Below are the code and all the weights of a small trained network. Each question names an input and a class and asks about switching units off, where a switched-off unit gives its printed mean instead of its output.

import numpy as np


def w(rows, s, z=0):
    codes = np.array(rows[::2]) - 128.0
    scale = np.full(codes.shape[1], s)
    scale[-1] = z or s
    return codes * scale


def norm(h):
    return h / np.sqrt((h * h).mean(-1, keepdims=True) + 1e-5)


def f(y):
    return y / 2 * (1 + np.tanh(0.7978845608 * (y + 0.044715 * y**3)))


def log_softmax(a):
    a = a - a.max(-1, keepdims=True)
    return a - np.log(np.exp(a).sum(-1, keepdims=True))


def net(x, mask):
    res = np.array(x, float).reshape(1, 4) / 4 @ E
    u = 0
    for l in range(2):
        y = f(norm(res) @ A[l][:, :-1].T + A[l][:, -1])
        res = res + np.where(mask[u : u + 12], y, B[l][:, -1]) @ B[l][:, :-1]
        u += 12
    return log_softmax(norm(res)[-1] @ U[:, :-1].T + U[:, -1])


A, B = {}, {}
E = w([
[206,67,135,126,180,98,96],'x0',
[128,82,163,136,76,213,94],'x1',
[183,141,121,120,1,65,123],'x2',
[127,126,125,125,126,127,128],'x3',
],0.0029)
A[0] = w([
[114,90,189,161,97,211,35,36],'0.n1',
[13,193,69,157,63,180,196,69],'0.n2',
[61,101,154,123,243,195,153,91],'0.n3',
[200,34,105,186,181,88,75,30],'0.n4',
[97,190,81,174,203,18,117,76],'0.n5',
[126,176,92,155,189,54,134,5],'0.n6',
[229,43,120,163,187,101,83,72],'0.n7',
[214,34,95,147,178,106,87,58],'0.n8',
[3,203,74,186,67,179,192,92],'0.n9',
[210,35,112,148,180,90,86,28],'0.n10',
[86,138,120,186,143,94,95,19],'0.n11',
[102,77,176,180,91,216,28,57],'0.n12',
],0.0035,0.0032)
B[0] = w([
[176,149,75,81,126,140,222,144],'0.n1',
[173,143,228,74,171,121,101,196],'0.n2',
[133,118,90,190,74,58,66,249],'0.n3',
[109,227,228,54,129,154,137,143],'0.n4',
[179,72,94,63,64,243,228,190],'0.n5',
[134,84,141,86,85,201,176,115],'0.n6',
[86,226,213,70,108,144,121,180],'0.n7',
[101,193,204,79,114,137,118,159],'0.n8',
[171,189,253,39,170,127,89,224],'0.n9',
[68,208,193,90,106,151,147,145],'0.n10',
[160,133,132,60,150,190,148,74],'0.n11',
[175,108,80,61,123,165,242,166],'0.n12',
],0.0039,0.0021)
A[1] = w([
[136,122,141,107,168,144,135,86],'1.n1',
[86,103,124,136,193,151,125,112],'1.n2',
[165,84,103,75,119,187,255,67],'1.n3',
[74,95,83,240,196,130,58,5],'1.n4',
[126,120,82,243,80,57,41,43],'1.n5',
[140,86,123,113,78,208,146,71],'1.n6',
[150,106,90,191,58,56,72,81],'1.n7',
[145,131,134,105,57,85,141,124],'1.n8',
[131,164,65,99,172,48,224,20],'1.n9',
[142,79,148,153,85,211,100,53],'1.n10',
[131,139,132,120,87,110,139,52],'1.n11',
[121,124,111,184,134,105,84,98],'1.n12',
],0.0048,0.0019)
B[1] = w([
[139,151,105,130,16,112,110,140],'1.n1',
[116,122,78,177,20,64,74,172],'1.n2',
[157,66,38,176,118,146,240,255],'1.n3',
[75,108,59,193,111,88,83,221],'1.n4',
[49,103,54,194,102,125,67,201],'1.n5',
[155,114,89,141,194,99,172,149],'1.n6',
[40,122,79,189,165,125,90,195],'1.n7',
[75,93,96,165,227,158,93,210],'1.n8',
[198,65,111,133,88,254,192,167],'1.n9',
[160,139,64,102,169,92,201,118],'1.n10',
[115,118,119,142,198,161,115,120],'1.n11',
[127,118,102,138,116,140,112,130],'1.n12',
],0.0039,0.0019)
U = w([
[137,189,254,61,136,119,100,254],'0',
[67,108,66,209,119,91,46,109],'1',
[192,84,76,120,122,174,251,16],'2',
],0.0096,0.0011)

Each question gives the input, the list of numbers given to net, and the class t.
The units are the neurons (one row each of A and B). Each row of codes is followed by its name. A weight is (code - 128) times the scale printed after its matrix; where a second scale follows, it is the last column's (A, B and U).
mask holds one flag per neuron, layer by layer. A switched-off neuron (its flag False) gives its mean, the last column of its row in B, instead of its output. The means were averaged over made-up inputs and are rounded, as every weight is.
A unit's drop is (log p(t) with every unit on - log p(t) with that unit switched off) / (log p(t) with every unit on - log p(t) with every unit switched off).
The circuit of an input: a set's keep is (log p(t) with only the set's units on - log p(t) with every unit switched off) / (log p(t) with every unit on - log p(t) with every unit switched off). Starting from the 12 units with the biggest drops (on a tie, the unit counted first), units are removed one at a time, each time the one whose removal leaves the highest keep (on an exact tie, the one counted first), for as long as the keep stays at least 0.8.
circuit, biggest first: the units of the circuit, biggest drop first
most important unit: the unit with the biggest drop
top k neurons: the k neurons with the biggest drops, biggest first
top k neurons in layer l: the k neurons of layer l with the biggest drops, biggest first
drop of u: that unit's drop, to one decimal
input [5,8,-1,-8], class 2: most important unit	0.n12
input [1,7,5,-8], class 2: top 2 neurons	[0.n12 0.n3]
input [-6,-6,5,-2], class 0: circuit, biggest first	[0.n9 0.n2]
input [3,-8,6,-7], class 2: top 2 neurons in layer 0	[0.n5 0.n3]
input [-7,-7,6,0], class 0: top 3 neurons	[0.n9 0.n3 1.n3]
input [-5,3,-5,-6], class 0: top 4 neurons in layer 0	[0.n9 0.n2 0.n12 0.n1]
input [-7,4,-7,-5], class 0: top 2 neurons	[0.n9 0.n2]
input [-2,8,6,-3], class 2: top 3 neurons	[0.n3 0.n12 0.n1]
input [4,-6,-2,-8], class 2: top 2 neurons	[0.n5 0.n9]
input [-2,8,-5,-4], class 2: top 2 neurons	[0.n12 0.n1]
input [0,5,-2,-8], class 2: drop of 0.n12	1.5
input [3,8,-4,5], class 2: drop of 0.n12	0.4
input [8,1,7,3], class 0: drop of 0.n7	0.5
input [2,3,1,5], class 2: circuit, biggest first	[0.n12]
input [-2,-4,-1,5], class 2: drop of 0.n5	0.3
